Below are the code and all the weights of a small trained network. Each question names an input and a class and asks about switching units off, where a switched-off unit gives its printed mean instead of its output.

import numpy as np


def w(rows, s, z=0):
    codes = np.array(rows[::2]) - 128.0
    scale = np.full(codes.shape[1], s)
    scale[-1] = z or s
    return codes * scale


def f(y):
    return np.maximum(y, 0)


def log_softmax(a):
    a = a - a.max(-1, keepdims=True)
    return a - np.log(np.exp(a).sum(-1, keepdims=True))


def net(x, mask):
    res = np.array(x, float).reshape(1, 8) / 4 @ E
    y = f(res @ A[0][:, :-1].T + A[0][:, -1])
    res = res + np.where(mask, y, B[0][:, -1]) @ B[0][:, :-1]
    return log_softmax(res[-1] @ U[:, :-1].T + U[:, -1])


A, B = {}, {}
E = w([
[66,78,255,212,63],'x0',
[177,162,128,156,76],'x1',
[70,183,121,114,92],'x2',
[189,115,213,19,95],'x3',
[26,7,107,106,209],'x4',
[241,69,175,183,121],'x5',
[95,22,24,109,229],'x6',
[206,115,59,206,152],'x7',
],0.0083)
A[0] = w([
[155,29,180,109,105,168],'n1',
[13,73,153,118,138,157],'n2',
[150,168,189,254,102,175],'n3',
[175,39,61,142,113,252],'n4',
[51,99,174,146,196,150],'n5',
[120,168,123,85,124,118],'n6',
],0.012,0.0046)
B[0] = w([
[181,142,183,106,136,207],'n1',
[70,49,135,87,186,253],'n2',
[126,126,86,126,8,223],'n3',
[167,139,134,226,151,215],'n4',
[142,75,144,121,110,225],'n5',
[91,173,47,63,115,161],'n6',
],0.014,0.015)
U = w([
[186,124,65,140,206,177],'0',
[75,201,122,42,135,254],'1',
[85,34,139,97,162,65],'2',
[121,120,105,123,70,65],'3',
[148,138,245,100,122,74],'4',
],0.013,0.0041)

Each question gives the input, the list of numbers given to net, and the class t.
The units are the neurons (one row each of A and B). Each row of codes is followed by its name. A weight is (code - 128) times the scale printed after its matrix; where a second scale follows, it is the last column's (A, B and U).
mask holds one flag per neuron, in row order. A switched-off neuron (its flag False) gives its mean, the last column of its row in B, instead of its output. The means were averaged over made-up inputs and are rounded, as every weight is.
A unit's drop is (log p(t) with every unit on - log p(t) with that unit switched off) / (log p(t) with every unit on - log p(t) with every unit switched off).
The circuit of an input: a set's keep is (log p(t) with only the set's units on - log p(t) with every unit switched off) / (log p(t) with every unit on - log p(t) with every unit switched off). Starting from all 6 units, units are removed one at a time, each time the one whose removal leaves the highest keep (on an exact tie, the one counted first), for as long as the keep stays at least 0.8.
circuit, biggest first: the units of the circuit, biggest drop first
top k neurons: the k neurons with the biggest drops, biggest first
drop when u is switched off: that unit's drop, to one decimal
input [6,-8,2,-2,-4,0,-8,2], class 3: circuit, biggest first : n3
input [1,-6,-7,-3,-1,4,-1,-4], class 4: circuit, biggest first : n2, n1
input [-8,8,0,-4,5,-3,2,-5], class 0: circuit, biggest first : n3, n2
input [-2,6,6,3,-3,-4,-7,0], class 1: top 2 neurons : n6, n4
input [-5,5,-7,0,-1,0,-6,8], class 3: top 2 neurons : n3, n2
input [-3,1,0,2,1,2,-4,-1], class 1: circuit, biggest first : n4, n5
input [1,-4,-4,-5,4,8,-6,-2], class 4: top 2 neurons : n1, n6
input [-3,-3,-8,-3,4,-6,7,4], class 0: top 2 neurons : n4, n3
input [8,2,-5,-6,-7,6,8,7], class 3: drop when n3 is switched off : 2.7
input [-2,1,2,8,6,0,4,7], class 0: drop when n4 is switched off : 0.1
input [-2,5,-2,-5,-8,6,1,0], class 3: drop when n3 is switched off : 1.1
